Each row of numbers stands for one node and depends on some of the facts below. Use the named rows to name the rest.

Known rows:
dumel: [ -1  -8   7   1 -12   6   1  -5 -18   4  10   5  11 -18  -3  -7   7   1
  -3  13  15   3   4  -3  -5  -7  28   6]
fledran: [  4  10   6   2  16  13  -2  -2  -9   1   7   5  -1 -13   2  -5   5   8
  -4  10   0   5   1  -3 -12  10   4   5]
tratrir: [ -1  -4   9  -2   4  -5   6   1  -4   5   0   2  -9 -16  -3  -8  11   8
  -3  16  -8  -2   5  -6  -7  -6  -8   5]
suposu: [  0  -8   7   2 -15   4  -1   4 -17   3  10   0  14 -13   0  -6   7   9
  -3  11  13   2   3  -1  -3  -3  24   5]
nite: [ 3 -6  3  0 -2  2  3 -1 -8 11  7  4  0 -1  2 -6 -2  8 -1 12 -1 16 -9  3
 -8 -2  4  6]
stafil: [  1  -8   4   2 -14   3  -2   2 -18   3  11   2  12 -15  -2  -6   7   7
  -2  12  12  -1   4  -3  -4  -3  21   5]
trinogan: [ 2 -6 13  0 -4  2  3  6 -5 15  6  0  2  3  3 -5 -1 12 -2 14  0 13 -5  4
 -7 -4  6  6]
brezulos: [ -6   3 -14   1   6   2   2  14  -7   1   3   2   1  -8  -5  -9  -7   7
  -5   9   6   1  -3  -3  -6  -5 -12   7]
tetres: [ -1  -9   5   0 -14   3   4  -2 -18   0   2  -1  14 -14   4  -6   6   3
  -3  10  11   8  10  -2  -3  -3  33   5]
kister: [  2  -2  12  -4  10  -3   6   4  -5   2  -2   0  -2 -12   2  -6  12   6
  -2  14  -8   8  10  -9  -6  -8   1   4]
brebul: [  0  -6   3   1 -14   2   0  -3 -19   4   5   2  11 -17  -2  -7   6   5
  -2  11  13   3   3  -3  -4  -3  25   6]
ritru: [  3  -8  -1   3 -10   3   1  -5 -16   2  -1   7  11 -18  -6  -7   6   2
   1  13  14  -5   5  -5  -3  -2  17   5]
plipli: [  2   0  14  -3   6  -2   3   4  -6   4  -2   0  -2 -12   0  -7  14  10
  -4  15  -8   5   1  -6  -7  -9   2   6]
gaple: [  0  -7   7   1 -15   4   1  -2 -17   3   3  -2  14 -15   3  -7   8   5
  -5  11  12   6   1   1  -3  -4  30   6]
fudrem: [  5  11   5   2  17  12  -2  -2  -8   1   8   6  -3 -13   0  -4   4   8
  -3  11   1   3   3  -5 -13   9   2   5]
dremi: [ 4 -2  2 -1 -6 -1  4 -3 -5 16  6  2  1 -3 -4 -3 -3  4 -2 16  1 12 -2  1
 -7 -1  3  6]
grotro: [ -1   8  15   3   8  11   2   0  -4   4   0  -1  -6 -12   4  -6   4  10
  -6  13   0   0   9  -1 -11   9   9   6]
gofir: [ 0 -5  1  1 -6 -3  7 -2 -6 14  7  7 -9 -5 -4 -6 -5  6  2 16  1  6  2  0
 -8 -1 -4  5]
fefloskal: [ 2 -5  8  0 -4  0  4  0 -6 14  5  4  0 -1 -1 -5 -3  7  0 15  1 11 -2  0
 -8 -3  3  6]

There are 2 kinds of fact about the nodes: ξ, ψ.
baklas ξ 934; bidrus ξ 648; brebul ξ 73; brezulos ξ 648; britrer ξ 648; broflel ξ 934
brunan ξ 718; brutas ξ 718; dilom ξ 934; druplen ξ 934; drutro ξ 934; dumel ξ 73
firilar ξ 648; fledran ξ 718; flefla ξ 73; fluflak ξ 73; fluful ξ 934; fudrem ξ 718
gaple ξ 73; gaves ξ 73; graklur ξ 934; greflel ξ 648; grolar ξ 934; grotro ξ 718
gruvu ξ 718; kister ξ 934; klukle ξ 73; klutre ξ 648; kopler ξ 934; laplel ξ 73
laskur ξ 934; lenu ξ 73; lisum ξ 718; meflodas ξ 718; nemuk ξ 73; nuplo ξ 934
nutil ξ 648; planir ξ 934; plenani ξ 73; plipli ξ 934; plurar ξ 718; redrem ξ 934
refur ξ 73; restadrek ξ 73; ritran ξ 73; ritru ξ 73; siplas ξ 73; skagram ξ 73
skapur ξ 718; skedrastel ξ 718; skene ξ 73; skodrul ξ 648; skugru ξ 934; soge ξ 73
soru ξ 73; stafil ξ 73; stige ξ 648; stigrifur ξ 73; stizo ξ 648; suposu ξ 73
suzuple ξ 73; tebostil ξ 73; teme ξ 73; tepli ξ 934; tepo ξ 648; tetres ξ 73
tratrir ξ 934; triklaflil ξ 934; triso ξ 73; troguba ξ 718; truvin ξ 73; vatilum ξ 718
vezo ξ 648; vodron ξ 934; votestor ξ 73; baklas ψ stapus; baklegor ψ vebre; bidrus ψ retak
boda ψ zigo; brababro ψ gefis; bragrek ψ stegrun; brebul ψ grerus; brezulos ψ gofir; britrer ψ stapus
broflel ψ grerus; brunan ψ drera; brutas ψ trotum; dadom ψ vebre; dilom ψ dadom; dremi ψ nustu
drera ψ retak; dribras ψ grerus; druli ψ giko; druplen ψ tidil; drutro ψ boda; dumel ψ baklegor
firilar ψ brababro; fledran ψ brababro; flefla ψ bragrek; fleze ψ vebre; fluflak ψ drera; fluful ψ dremi
fudrem ψ nite; gaple ψ nedros; gaves ψ motrak; gilil ψ giko; gofir ψ stegrun; graklur ψ trigrul
grebrus ψ zigo; greflel ψ gilil; grisku ψ retak; grolar ψ stevaku; grotro ψ sitiskas; gruvu ψ gilil
kister ψ grebrus; klota ψ nustu; klukle ψ nite; klutre ψ nevor; kopler ψ drera; laplel ψ nustu
laskur ψ giko; lenu ψ klota; lisum ψ fefloskal; meflodas ψ nevor; motrak ψ grerus; nemuk ψ gofir
nevor ψ zigo; nite ψ gefis; nuplo ψ zigo; nutil ψ bragrek; planir ψ pestas; plenani ψ nevor
plipli ψ motrak; plurar ψ klota; ratin ψ gefis; redrem ψ grisku; refur ψ gilil; restadrek ψ retak
ritran ψ stapus; ritru ψ grisku; siplas ψ fleze; sitiskas ψ stegrun; skagram ψ trotum; skapur ψ stapus
skedrastel ψ baklegor; skene ψ brababro; skeso ψ vebre; skodrul ψ skeso; skugru ψ gofir; soge ψ stegrun
soru ψ skeso; stafil ψ giko; stevaku ψ nustu; stige ψ gefis; stigrifur ψ dremi; stizo ψ fefloskal
suposu ψ druli; suzuple ψ dribras; tebostil ψ boda; teme ψ pestas; tepli ψ zubrim; tepo ψ stevaku
tetres ψ grebrus; tidil ψ giko; tratrir ψ bragrek; trigrul ψ retak; triklaflil ψ nustu; trinogan ψ giko
triso ψ zubrim; troguba ψ stevaku; trotum ψ vebre; truvin ψ sitiskas; vatilum ψ zubrim; vezo ψ fleze
vodron ψ baklegor; votestor ψ dadom; zubrim ψ stapus

Name these rows:
No name comes twice in this set of rows, the named rows included.
[  1  -8   3   2 -12   3  -2   5 -18   4  14   3  12 -14  -3  -6   6   9
  -2  12  13  -2   5  -4  -4  -3  18   4] -> refur

The same nodes again, as new rows of numbers:
Some nodes and their rows:
stegrun: [-27   0 -15  -4   5  -3   9  -4  -8   2   5 -11  10  16   1   0  10  15
 -38   9 -27   0   4   9  10  10  -4 -22  -3  -7 -31 -15   8]
siplas: [  4  21  17  -3   8   3   5  19  12 -23  -1   1 -18 -10  10   3  -5 -23
   6 -20  13 -16 -27   4   3 -18   2  18 -15   7   5  24 -25]
ritru: [  8  15  -4  -7 -37   4  16  25  22   4 -18   6 -25  -7  33   7 -16 -20
   3  -6   2   2  -9 -13   5 -16  -7  11  -7   8  16  34 -12]
nemuk: [ 32  31 -12 -13   6  19  16  29   6 -15  -6  10  -8 -11  33   7 -21 -11
  -6 -13 -20 -17  16  11   9 -13  -3   2  -3 -11  -6  16  -2]
tidil: [-37 -11  -4   7  -8 -16   3  -9   3   8   2 -16  -6  11  -8   3   2  28
 -24  -5 -16   8  -6  21  27  11   5  -6   5  -5 -15 -30   2]
druplen: [ 18 -16  28  19   7   1  -9  -7   2  16  -7   3 -35 -20 -19   1  -5  -2
   1  -1  25  -8  38  14   9   3   8  12  45   4  17 -15   4]
brunan: [  4 -30 -14  27 -21 -16  13 -14  -3  10  -3  19   7   9  37  -6  -5 -17
  21  17 -22   2  -1 -37 -10 -23   5   3 -10  20  25   8  11]
gefis: [-34  -4 -15  -6  10  -7  10  -7   0  10  -5 -12  21  19 -14  -1  -2  16
 -22   7 -14  13 -13   8   2  16  -2 -20  -2   8 -19 -15 -11]
tratrir: [ 34   1  12   6  27  21   0   1 -14   8  -4  10 -16 -16  -2  -3   5 -19
 -22  16   4 -21  57   1 -10   2  -2 -10  38  -1  -7   3  14]
skedrastel: [  0 -22   9  32  27 -17   0 -20 -12 -19  15  13  14   5  12 -11   7 -20
  23   1 -10 -17 -18 -21 -12 -26  15  11 -19  19  13  -3  -2]
fluful: [ 31 -24  24  -6  20   6  -6  -6   1  12 -12  -9 -23 -24 -24  -8  21   1
  15   8  19 -15  37  -6 -24   8 -16   6  20   3  20   6  12]
fleze: [-48  -5   6   5  10 -13   1 -11  -5  -7  10 -17   3  15 -13  -4  23   3
 -34   4  -5  -2 -26   4   5   5   0 -10 -12   6 -28  -8  -9]
vodron: [  6  -9  40  17  30   5 -12  -9  -7  -2   3   2 -26 -15 -26  -8  21 -33
 -12   9  38 -20  14  -5 -15  -3   3   8  26  17   2  12  -9]
ritran: [ 34  23   1  -8  -8  -9  -1  26   8 -14 -15   4 -10   0  13  18 -18 -12
  27 -11   7  -3 -10   4  15   0  -2   2  -8 -17  13  26 -16]
dribras: [-36  -4   8 -15 -17   0  12 -18  -2   6  13 -16  36  26 -10   1   8   7
  -8   6   1  -1 -11   8  20   7  -5 -26   0  -1 -19 -18   8]
tebostil: [ 16  25  -4 -22  -1   1 -12  29  15 -13   7  10 -13   9   8  -1 -25  -2
   1 -20  10  13  -7   7  -3 -23  -2  22   1 -15  24  25   3]
bragrek: [-24   3 -19  -4   8   1  11  -3 -10   1   5  -9  11  15   6   0  10  13
 -43  10 -33  -4   9  10  10  10  -4 -24  -1  -9 -36 -15  10]
tetres: [ 16  25  -4 -22  -1   1 -12  29  15 -13   7  10 -14  10   9   0 -25  -2
   1 -20  11  13  -7   7  -3 -23  -3  22   0 -14  24  25   4]
grolar: [ 32 -25  24  -7  21   6  -6  -7   1  12 -13 -10 -23 -25 -24  -9  22   3
  17   8  18 -15  37  -6 -25   9 -17   6  19   2  21   7  13]

Rows to name:
No name comes twice in this set of rows, the named rows included.
[-14  -1  -9   2  -5 -31 -10  -3 -12  -1  -8 -13   8  27 -13  15  14  13
  -8  17  -8   9 -14   3  20  29  -3 -29  -6 -22 -20  -2  -4] -> zubrim
[-34  -4   4 -12 -13  -4   9 -15  -2   6  10 -16  28  24 -10   1   9  10
 -13   6  -4   1 -11   8  17   9  -5 -23  -1  -3 -19 -16   7] -> grerus
[-36  -3  10 -17 -18   1  11 -20  -2   6  15 -16  39  27 -10   1   7   6
  -6   6   3  -2 -11   9  21   7  -5 -27   1  -1 -19 -19   9] -> motrak
[ 28  28  -8 -13   2  15  13  28   9 -13  -7   8  -9  -9  28   8 -21 -10
   0 -15 -14 -13   9  10   8 -13  -2   5  -4  -8   0  16  -6] -> soge
[ 36  -7  24  10  13  -7 -18  -2 -11   8 -13   5 -19  -4 -23   9   9 -20
  10  19  32  -8  31  -5  -4  15  -1 -10  33  -6  12  12   0] -> baklas
[ 45  -4  23  13  12 -17 -24   0 -15   5 -19   6 -18  -1 -25  16  10 -21
  20  23  34  -6  30  -8   1  24  -1 -16  32 -16  12  18  -2] -> tepli
[  7   6  -8  25 -35  23 -25 -13  -6   5   9  13  -8 -43  -2   2  -3  25
  23 -16  12  15   1   7   6  12  23  30  -3  -6  -3 -35   5] -> greflel
[ 29 -20  24  -3  19   6  -6  -6  -1  12 -11  -6 -21 -20 -23  -7  16  -4
  10   9  21 -13  36  -5 -21   7 -12   4  24   3  18   6  10] -> triklaflil
[ 12  16 -28   7  -2  36 -11  -9  -9  10  -3  19  35 -31 -13  -5 -14   7
  28   0  13  26  -8  -9 -30  22  16   7 -12  17  -8 -16 -18] -> firilar
[ 19 -15  27  16   9   3 -10  -7   0  15  -7   3 -30 -18 -20   1  -2  -6
   1   2  26  -9  37  10   4   3   5   9  43   5  15 -10   4] -> laskur
[ 21  -3 -13  -4 -20  28 -19 -12  -7   0   4   0   8 -46  -6  -8  24  27
  40  -4   6   8  -2 -16 -31  18  -3  21 -32  -8   0 -11  14] -> tepo
[ 26  10   2 -22  -3   4  10  23  19 -10 -13  -6 -13 -16  13   4 -10   5
  28 -20  -4  -9  -5   4  -2  -8 -13  16 -17  -6  19  19  -6] -> laplel
[ 41 -18  -9  29   9 -40 -11 -10 -20 -12  -6  18  22  20  12  13  -3  -9
  54  16 -15  -3  -3 -23   5   2  11 -12 -12 -14  22   3   5] -> vatilum
[-28 -14  -8 -12   1 -12   5  -9   1   5  -1 -23   6  11 -11  -3  20  27
 -15   5 -19   3  -8   5   1  14 -13 -12 -13  -6 -15 -12   7] -> nustu
[-33  -4 -18  -6  15  -7  13  -6   1  12  -6 -12  24  19 -15  -2  -5  15
 -21   6 -15  16 -13   9   1  17  -1 -22  -1  10 -19 -16 -14] -> ratin

Now the same nodes, written a new way:
Named rows:
vezo: [-10   3   1  -3   1  -2   5  -1   4   2 -17  -3  11  -2   0 -13 -12  -4
  -5  14  11  -5  -3   0 -11  13  21   3]
sitiskas: [-9  1  0 -5  8  0  2  2  6  2  2  0 -1  3 -6  2  1 -3 -2 -5 -1  1  4  2
  5  3 -2 -5]
stegrun: [-7  0  0 -4  6  0  1  0  6  1  1  0 -1  2 -5  2  0 -3 -2 -5 -2  1  3  2
  5  2 -1 -4]
dadom: [ -4  -1   1  -1   1  -3   1  -8   1  -4 -10  -2   6   1  -3  -2  -3  -2
  -3   1   3  -9   2   3   7  -2  12  -3]
tratrir: [ -8  12  -1  -4  10  -2   3   3   8   5  -2   3  -9   4  -3  -3  16   3
   1   8  -5 -15  11  -1  -1   1   5  -5]
kopler: [  0  12  -4   1   9  -3  -1 -12   0   0   0   2  -7  -3   2   5   4  15
   3   2  -8 -14  11   0 -14  -3  12   1]
nuplo: [ -4   6   0   2  -5  -4  -1  -3   6   0   0   3  -5  -3   5  -6  21   3
   0   3  -9 -12   6  -2   1  -2  15  -4]
vatilum: [ 17   8   3  -3 -11  -5   2   1   3   6  11   1  14   4   3  -4  -1   7
   7 -16  -5  14  -4   1  22  -4 -16   3]
brutas: [  5   4   0   2 -13  -5   1  -3 -14  -3   1  -4  12   7   2  -9  -5   4
   6  -8   3   0  -3   4  13  -4  15   2]
skagram: [  4  -3   0   5   4   1   0   5  -7  -3 -10  -2   1   1   0   0  -5   2
  -2  15  14   4  -5   0   1 -10  -5   1]
soru: [  3  -3   0   5   4   1   0   5  -7  -3 -10  -2   1   1  -1  -1  -5   3
  -2  15  14   4  -6   0   2 -10  -5   1]
dremi: [-5 -3  1  0 -7  4 -2 -6  6 -1 -5  0 -1  1 -1  6 -5 -3  1 -6 -3  2  2 -4
  6  6  7 -1]
dilom: [ -1   9   1   0   2  -6   1  -8   1  -1 -16   1   0   2   0  -7  11   3
  -1  15  -1 -27   9  -1   1  -5  21  -1]
tebostil: [ -1  -7   0   7  -5   3  -3  11  -1  -3   9   0  -5  -5   6  -1   6   2
   0   2   3  23  -9  -1   3  -8 -11  -4]
tepo: [-12   2   0  -2 -10   6   1   2  10   6 -12  -1   2  -2   3  -4 -15  -4
   2   5   5   8  -3  -8 -12  23  16   4]
gaple: [  6  -5  -1   4   3   3  -1   8  -4   1   1   0  -4  -1   0   6  -2   1
  -1   6   8  13  -5  -1  -1  -7 -16   1]
tepli: [ 11  13   4  -4   3  -7   2  -3  18   9  -6   5   3  -2   2  -2  16   6
   0   7  -9 -13   8  -4   9  -4  -8   0]
redrem: [  0  12  -4   1   9  -3  -1 -12   0   1  -1   2  -7  -2   2   5   5  14
   2   2  -8 -13  11   0 -12  -3  13   1]
pestas: [-2 -3  0 -3  1 -1  0 -5  4 -1  0  0  2  0 -3  3  0 -3 -3 -7 -3 -1  2  1
  4  1  3 -2]

Name these rows:
No name comes twice in this set of rows, the named rows included.
[ 12   5   2  -1 -12  -4   1   1  -3   4  12   0  11   5   3  -4  -1   5
   7 -17  -5  12  -3   2  17  -3  -8   3] -> skapur
[-16  -1   1  -1  -8   0   2   6   9   2   2   0   5  -8   8 -14   0  -4
  -3   1   0  14  -8  -1  -9  15  16  -2] -> klutre
[ -8   1  -1  -5   1   0   3   3   7   5  -5  -1   7  -4   1  -6  -9  -5
  -4   4   4   4  -3  -1 -14  16  11   4] -> stizo
[ -1  -1   0   4 -22  -2  -2   2  -8  -4  20  -1   6   1   9 -11   6   5
   8 -21  -7  19  -7   4  15  -3   9  -3] -> meflodas
[ -2   6  -1  -3  -5  -1   3   7  -8   3  15  -2   2   9  -2  -5  -1   4
   8 -15  -1  12  -1   4  11   1  -2  -1] -> grotro
[ -9   4  -3  -4   6   1   3  -2   4   4  -2  -1   5  -5   2  -2 -16   3
  -2   2   4   8  -2   0 -22  15  12   4] -> bidrus
[ 12  -1   1   2   5   2   0   9   5   4   1   1   1  -1   0   5  -1   3
   0   6   6  16  -6  -3   5  -8 -27   1] -> ritran
[  5  -2  -3   5   9   4  -2   3  -6  -1   5  -1  -5  -2   1  10  -9   9
   1   3   7  16  -4   0  -9  -8 -15   2] -> restadrek
[-6 -4  1  0 -4 -1 -2 -3  5 -3  4  0  1 -3  1 -1  5 -3 -2 -9 -5  4  0  2
  7  0  6 -5] -> zigo
[ 15   1   3   1   5   1   1  10  11   7   0   2   4  -2   1   5  -1   5
  -1   7   6  18  -7  -3  10 -10 -35   1] -> triso

